Below are the code and all the weights of a small trained network. Each question names an input and a class and asks about switching units off, where a switched-off unit gives its printed mean instead of its output.

import numpy as np


def w(rows, s, z=0):
    codes = np.array(rows[::2]) - 128.0
    scale = np.full(codes.shape[1], s)
    scale[-1] = z or s
    return codes * scale


def norm(h):
    return h / np.sqrt((h * h).mean(-1, keepdims=True) + 1e-5)


def f(y):
    return y / 2 * (1 + np.tanh(0.7978845608 * (y + 0.044715 * y**3)))


def log_softmax(a):
    a = a - a.max(-1, keepdims=True)
    return a - np.log(np.exp(a).sum(-1, keepdims=True))


def net(x, mask):
    res = np.array(x, float).reshape(1, 4) / 4 @ E
    u = 0
    for l in range(2):
        y = f(norm(res) @ A[l][:, :-1].T + A[l][:, -1])
        res = res + np.where(mask[u : u + 14], y, B[l][:, -1]) @ B[l][:, :-1]
        u += 14
    return log_softmax(norm(res)[-1] @ U[:, :-1].T + U[:, -1])


A, B = {}, {}
E = w([
[123,98,48,146,148,114,155,25,82],'x0',
[147,158,185,137,208,139,141,81,141],'x1',
[42,116,145,78,111,252,157,106,81],'x2',
[111,57,102,123,195,144,135,167,151],'x3',
],0.0033)
A[0] = w([
[161,65,34,154,138,125,110,11,136,34],'0.n0',
[185,45,71,133,206,167,118,187,120,27],'0.n1',
[174,179,184,131,225,141,151,70,168,30],'0.n2',
[103,121,132,116,106,255,121,101,117,107],'0.n3',
[168,115,190,137,116,143,121,203,137,7],'0.n4',
[162,97,18,140,12,139,143,180,160,43],'0.n5',
[146,202,137,89,50,95,137,83,115,38],'0.n6',
[189,189,154,146,55,128,128,85,105,26],'0.n7',
[201,122,117,153,132,77,122,136,152,56],'0.n8',
[148,126,185,123,119,134,131,204,157,24],'0.n9',
[152,129,183,162,121,155,91,196,147,15],'0.n10',
[139,55,97,100,205,133,152,184,135,34],'0.n11',
[96,156,107,119,158,8,108,143,134,66],'0.n12',
[143,132,123,132,146,38,120,138,142,55],'0.n13',
],0.0052,0.0015)
B[0] = w([
[115,215,70,79,158,94,190,158,93,255],'0.n0',
[66,143,161,177,121,126,120,70,207,196],'0.n1',
[101,34,157,106,122,84,46,145,31,197],'0.n2',
[254,84,113,167,103,129,164,117,157,255],'0.n3',
[112,173,101,90,132,105,176,127,107,166],'0.n4',
[126,67,201,111,193,97,57,109,35,244],'0.n5',
[52,102,142,158,147,105,135,89,210,175],'0.n6',
[47,116,110,146,139,129,117,87,209,168],'0.n7',
[174,119,142,149,120,211,158,112,129,199],'0.n8',
[115,169,104,84,141,98,189,115,108,176],'0.n9',
[117,159,110,81,144,103,197,119,112,167],'0.n10',
[73,135,148,154,69,102,98,59,188,187],'0.n11',
[166,77,119,109,60,193,167,116,128,191],'0.n12',
[171,109,133,140,120,205,161,118,135,187],'0.n13',
],0.0088,0.0028)
A[1] = w([
[127,154,170,106,107,137,122,200,152,107],'1.n0',
[210,148,113,165,150,3,82,187,185,156],'1.n1',
[133,128,145,121,117,135,106,143,141,76],'1.n2',
[52,145,140,88,120,255,129,147,87,107],'1.n3',
[124,123,177,136,145,119,68,145,84,2],'1.n4',
[125,178,152,111,128,135,104,208,153,42],'1.n5',
[87,148,135,156,97,121,106,115,176,45],'1.n6',
[120,123,158,123,143,131,88,143,102,43],'1.n7',
[85,149,132,163,143,138,101,126,191,36],'1.n8',
[122,177,101,99,144,121,173,145,113,67],'1.n9',
[119,91,132,126,140,105,73,163,96,36],'1.n10',
[133,204,99,105,141,104,130,154,116,72],'1.n11',
[201,128,127,166,106,186,118,153,145,38],'1.n12',
[136,137,183,101,116,131,126,173,159,125],'1.n13',
],0.012,0.0019)
B[1] = w([
[158,119,41,165,160,107,111,109,110,153],'1.n0',
[54,175,246,21,89,156,167,110,129,118],'1.n1',
[143,103,106,164,153,89,240,69,94,111],'1.n2',
[95,176,237,54,100,126,154,127,146,121],'1.n3',
[131,79,170,123,180,129,67,153,72,203],'1.n4',
[138,149,54,144,151,101,139,128,90,133],'1.n5',
[79,128,131,174,146,144,109,100,179,192],'1.n6',
[142,97,152,137,122,98,129,103,90,155],'1.n7',
[86,143,139,186,128,110,129,89,181,189],'1.n8',
[84,184,117,65,133,97,101,148,123,249],'1.n9',
[149,118,190,110,183,120,107,123,104,201],'1.n10',
[119,193,108,72,134,128,172,107,106,206],'1.n11',
[180,96,100,115,65,204,159,140,155,255],'1.n12',
[133,103,66,160,140,147,95,107,113,169],'1.n13',
],0.013,0.0038)
U = w([
[109,207,38,57,157,81,146,125,77,155],'0',
[225,57,100,140,55,216,172,135,150,154],'1',
[149,36,217,148,203,88,57,126,39,147],'2',
[48,122,137,243,135,109,114,68,231,127],'3',
[89,154,254,80,99,129,149,154,146,126],'4',
[147,146,191,230,83,42,173,242,118,2],'5',
],0.0084,0.0051)

Each question gives the input, the list of numbers given to net, and the class t.
The units are the neurons (one row each of A and B). Each row of codes is followed by its name. A weight is (code - 128) times the scale printed after its matrix; where a second scale follows, it is the last column's (A, B and U).
mask holds one flag per neuron, layer by layer. A switched-off neuron (its flag False) gives its mean, the last column of its row in B, instead of its output. The means were averaged over made-up inputs and are rounded, as every weight is.
A unit's drop is (log p(t) with every unit on - log p(t) with that unit switched off) / (log p(t) with every unit on - log p(t) with every unit switched off).
The circuit of an input: a set's keep is (log p(t) with only the set's units on - log p(t) with every unit switched off) / (log p(t) with every unit on - log p(t) with every unit switched off). Starting from the 12 units with the biggest drops (on a tie, the unit counted first), units are removed one at a time, each time the one whose removal leaves the highest keep (on an exact tie, the one counted first), for as long as the keep stays at least 0.8.
units of the circuit, in order: the units of the circuit, biggest drop first
unit that matters most: the unit with the biggest drop
k most important neurons: the k neurons with the biggest drops, biggest first
k most important neurons of layer l: the k neurons of layer l with the biggest drops, biggest first
drop of u: that unit's drop, to one decimal
input [4,-8,-3,2], class 2: unit that matters most	0.n5
input [-3,-6,3,-8], class 3: 3 most important neurons	0.n6, 0.n7, 0.n2
input [0,4,-5,5], class 1: 4 most important neurons	0.n8, 0.n13, 0.n12, 0.n5
input [2,3,5,6], class 3: units of the circuit, in order	0.n11, 0.n1
input [2,6,7,8], class 3: units of the circuit, in order	0.n11, 0.n1
input [2,6,-6,6], class 1: 4 most important neurons of layer 0	0.n8, 0.n13, 0.n5, 0.n12
input [4,-5,7,-8], class 3: 2 most important neurons of layer 1	1.n6, 1.n12
input [-3,-2,-3,-3], class 4: units of the circuit, in order	0.n3, 1.n3, 0.n8
input [-4,-6,1,3], class 2: 2 most important neurons of layer 0	0.n5, 0.n0
input [-1,6,6,-7], class 3: units of the circuit, in order	0.n6, 0.n7
input [-6,-5,-5,-6], class 0: 3 most important neurons of layer 0	0.n1, 0.n11, 0.n3
input [-6,-4,8,3], class 1: 3 most important neurons	0.n3, 0.n0, 1.n12
input [2,-4,-5,-5], class 1: 2 most important neurons	0.n12, 0.n8
input [0,-8,-4,-8], class 2: units of the circuit, in order	0.n5
input [-6,-3,-8,-8], class 1: 3 most important neurons	0.n0, 0.n8, 0.n12
input [-6,1,-6,2], class 0: 4 most important neurons	0.n9, 0.n4, 0.n10, 0.n3
input [4,7,-8,-2], class 1: 2 most important neurons	0.n8, 0.n5
input [2,-4,-6,-6], class 1: 4 most important neurons	0.n12, 0.n8, 0.n13, 0.n1
input [-5,-3,-5,5], class 0: 3 most important neurons	0.n3, 0.n4, 0.n9
input [3,3,7,-5], class 1: unit that matters most	0.n3
input [-8,6,-7,-8], class 0: 3 most important neurons of layer 0	0.n3, 0.n1, 0.n5
input [-7,6,-6,-4], class 0: 2 most important neurons	0.n5, 0.n3
input [-8,8,-5,-8], class 0: 2 most important neurons	0.n5, 0.n1
input [-6,-5,1,7], class 3: 2 most important neurons of layer 1	1.n6, 1.n8
input [-3,7,6,-5], class 2: 3 most important neurons of layer 0	0.n2, 0.n12, 0.n8
input [2,1,-3,-2], class 4: 2 most important neurons of layer 0	0.n3, 0.n0
input [7,4,-1,4], class 0: units of the circuit, in order	0.n0
input [-5,5,2,4], class 0: 2 most important neurons of layer 0	0.n9, 0.n5
input [2,-3,5,-4], class 1: drop of 0.n3	4.4
input [1,-1,7,-6], class 1: drop of 0.n3	3.5
